Below is a small trained network, with its code and all its weights. Each question gives an input and a target symbol and asks what happens when units are switched off, that is, made to give their printed mean instead of their output.

import numpy as np


def w(rows, s, z=0):
    codes = np.array(rows[::2]) - 128.0
    scale = np.full(codes.shape[1], s)
    scale[-1] = z or s
    return codes * scale


def softmax(a):
    e = np.exp(a - a.max(-1, keepdims=True))
    return e / e.sum(-1, keepdims=True)


def log_softmax(a):
    a = a - a.max(-1, keepdims=True)
    return a - np.log(np.exp(a).sum(-1, keepdims=True))


def net(x, mask):
    ids = ['αβγδεζηθξπστφψ'.index(c) for c in x.split()]
    T = len(ids)
    res = E[ids] + P[:T]
    u = 0
    for l in range(2):
        r = res
        for j in range(3):
            rows = slice(2 * j, 2 * j + 2)
            q, k, v = (r @ M[l][rows].T for M in (Q, K, V))
            z = softmax(np.where(np.tri(T) > 0, q @ k.T / 2**0.5, -1e9)) @ v
            o = O[l][rows]
            res = res + np.where(mask[u + j], z, o[:, -1]) @ o[:, :-1]
        u += 3
    return log_softmax(res[-1] @ U[:, :-1].T + U[:, -1])


Q, K, V, O = {}, {}, {}, {}
E = w([
[100,100,64,148,141,145,94,177,101],'α',
[158,120,129,163,161,64,140,193,128],'β',
[151,144,110,159,66,107,128,160,159],'γ',
[206,108,88,108,146,103,114,168,129],'δ',
[114,44,134,132,183,146,89,157,141],'ε',
[148,151,176,122,133,85,5,141,169],'ζ',
[135,177,114,194,119,179,91,150,87],'η',
[182,175,151,194,134,114,167,107,113],'θ',
[85,86,114,163,99,166,169,118,143],'ξ',
[172,122,105,140,135,168,85,100,143],'π',
[131,113,183,187,153,141,134,187,149],'σ',
[180,101,156,151,154,111,136,124,179],'τ',
[137,123,181,188,135,179,105,99,165],'φ',
[177,124,145,160,206,135,103,132,121],'ψ',
],0.022)
P = w([
[51,178,149,17,114,141,198,128,89],'0',
[93,123,152,103,81,128,149,100,56],'1',
[105,155,81,143,180,118,159,105,179],'2',
[136,106,161,135,66,120,95,106,81],'3',
[135,131,71,183,185,119,126,122,220],'4',
[157,81,151,160,64,126,66,115,101],'5',
[165,106,45,207,193,117,111,131,250],'6',
[200,63,146,179,55,140,69,135,114],'7',
],0.016)
Q[0] = w([
[103,202,7,212,252,68,139,71,244],'0.h0',
[99,131,69,110,106,123,85,129,144],'0.h0',
[93,117,95,114,150,186,182,136,140],'0.h1',
[154,101,116,199,177,138,111,147,140],'0.h1',
[117,68,156,78,14,84,56,237,55],'0.h2',
[83,199,25,183,186,106,117,130,254],'0.h2',
],0.0077)
K[0] = w([
[62,218,162,2,147,112,157,97,131],'0.h0',
[143,112,139,155,124,119,190,62,62],'0.h0',
[81,134,212,88,132,135,148,125,62],'0.h1',
[189,78,150,145,90,142,76,165,156],'0.h1',
[224,23,98,251,87,158,156,143,79],'0.h2',
[83,233,170,22,118,126,192,132,124],'0.h2',
],0.0086)
V[0] = w([
[181,201,63,102,211,57,149,136,50],'0.h0',
[82,175,217,122,104,75,82,192,71],'0.h0',
[71,124,115,112,174,88,91,110,141],'0.h1',
[93,130,141,154,188,197,210,196,134],'0.h1',
[139,129,126,200,234,155,77,165,70],'0.h2',
[72,106,92,187,62,2,178,238,157],'0.h2',
],0.0086)
O[0] = w([
[167,162,98,152,201,47,76,196,5,131],'0.h0',
[180,196,175,89,134,153,186,254,147,255],'0.h0',
[182,65,97,81,105,156,169,195,173,190],'0.h1',
[34,153,177,140,197,134,69,130,138,8],'0.h1',
[170,140,144,173,222,227,138,177,86,111],'0.h2',
[47,51,149,205,75,60,191,238,109,90],'0.h2',
],0.0091,0.0077)
Q[1] = w([
[108,178,7,221,238,33,167,107,245],'1.h0',
[147,92,124,125,116,147,213,101,72],'1.h0',
[131,111,234,84,28,188,96,125,14],'1.h1',
[126,195,139,106,128,72,87,132,179],'1.h1',
[176,169,148,184,135,102,46,184,208],'1.h2',
[133,2,87,35,167,102,50,154,238],'1.h2',
],0.0083)
K[1] = w([
[38,194,144,25,162,104,131,143,126],'1.h0',
[113,132,161,211,139,114,38,130,169],'1.h0',
[255,95,141,229,60,160,106,141,145],'1.h1',
[154,168,171,31,80,100,98,165,128],'1.h1',
[213,133,75,246,141,100,120,122,193],'1.h2',
[112,39,97,100,135,182,90,171,147],'1.h2',
],0.0086)
V[1] = w([
[125,25,107,20,171,110,113,142,118],'1.h0',
[184,81,254,140,214,45,178,85,177],'1.h0',
[201,116,140,149,82,14,37,96,149],'1.h1',
[112,93,127,163,145,129,55,160,168],'1.h1',
[101,148,185,205,138,177,77,125,170],'1.h2',
[185,49,78,158,121,121,62,158,180],'1.h2',
],0.0079)
O[1] = w([
[225,9,120,150,118,138,117,130,115,148],'1.h0',
[81,48,215,28,225,101,176,97,114,170],'1.h0',
[212,177,105,114,93,104,213,123,135,168],'1.h1',
[162,122,129,131,148,143,112,180,188,67],'1.h1',
[143,122,113,106,111,132,166,145,100,39],'1.h2',
[75,157,145,102,134,131,140,121,91,254],'1.h2',
],0.013,0.0098)
U = w([
[106,118,107,188,104,139,96,180,129,167],'α',
[92,104,162,166,130,72,146,205,84,58],'β',
[66,156,127,154,47,72,144,155,146,82],'γ',
[151,80,126,164,82,55,93,111,6,125],'δ',
[134,52,150,148,120,158,92,130,152,95],'ε',
[165,182,123,102,155,160,187,209,213,253],'ζ',
[90,199,112,157,128,172,110,173,135,86],'η',
[51,209,147,112,114,116,176,107,2,183],'θ',
[68,91,119,167,62,105,110,92,168,175],'ξ',
[133,156,84,124,95,141,75,45,114,76],'π',
[59,135,164,144,140,147,138,181,171,86],'σ',
[100,57,159,119,130,44,156,47,129,127],'τ',
[76,172,134,101,130,179,133,71,210,57],'φ',
[148,147,127,120,210,160,89,128,59,24],'ψ',
],0.0065,0.0051)

Each question gives the input, a string of symbols that net reads in full, and the target symbol t.
The units are the heads (2 rows each of Q, K, V and O). Each row of codes is followed by its name. A weight is (code - 128) times the scale printed after its matrix; where a second scale follows, it is the last column's (O and U).
mask holds one flag per head, layer by layer. A switched-off head (its flag False) gives its mean, the last column of its rows in O, instead of its output. The means were averaged over made-up inputs and are rounded, as every weight is.
A unit's drop is (log p(t) with every unit on - log p(t) with that unit switched off) / (log p(t) with every unit on - log p(t) with every unit switched off).
The circuit of an input: a set's keep is (log p(t) with only the set's units on - log p(t) with every unit switched off) / (log p(t) with every unit on - log p(t) with every unit switched off). Starting from all 6 units, units are removed one at a time, each time the one whose removal leaves the highest keep (on an exact tie, the one counted first), for as long as the keep stays at least 0.8.
circuit, biggest first: the units of the circuit, biggest drop first
unit that matters most: the unit with the biggest drop
which heads matter: for each layer, one digit per head in row order, 1 if its drop is at least 0.15 and else 0, layers parted by /
input ψ τ θ δ ζ ζ ζ, target ψ: which heads matter => 001 / 000
input ψ ζ ζ ζ ζ ε α, target ψ: unit that matters most => 0.h2
input θ ζ τ, target θ: circuit, biggest first => (1.h0; 1.h1)
input η ζ ζ θ ζ, target η: which heads matter => 000 / 110
input β τ ψ ζ ζ σ τ φ, target φ: which heads matter => 100 / 100
input ζ β θ ζ, target β: which heads matter => 111 / 101
input τ ζ δ, target τ: circuit, biggest first => (1.h0; 0.h2)
input δ δ θ, target δ: circuit, biggest first => (0.h0; 1.h0)
input τ θ ζ φ γ ζ, target φ: circuit, biggest first => (0.h0; 1.h0)
input ψ θ π ζ, target ζ: which heads matter => 000 / 010
input ζ τ τ ζ, target τ: which heads matter => 100 / 100
input τ δ σ ζ ζ θ ζ, target τ: which heads matter => 000 / 100
input φ ζ ζ φ τ ζ, target φ: circuit, biggest first => (0.h0; 1.h0; 0.h2)
input φ ζ ζ ζ π ε α, target φ: circuit, biggest first => (0.h0; 0.h2)
input β σ π ε θ ζ θ γ, target γ: circuit, biggest first => (0.h2; 1.h0)
input β ζ δ, target β: circuit, biggest first => (0.h2; 0.h0)
input ζ θ ζ θ, target ζ: which heads matter => 110 / 101
input γ δ ζ σ ζ γ ζ π, target π: circuit, biggest first => (0.h0; 0.h2; 1.h0)
input σ τ ζ ζ δ, target σ: unit that matters most => 1.h1
input σ ζ θ β τ, target σ: unit that matters most => 1.h1
input π ζ β θ θ ζ ζ ψ, target ψ: which heads matter => 001 / 001
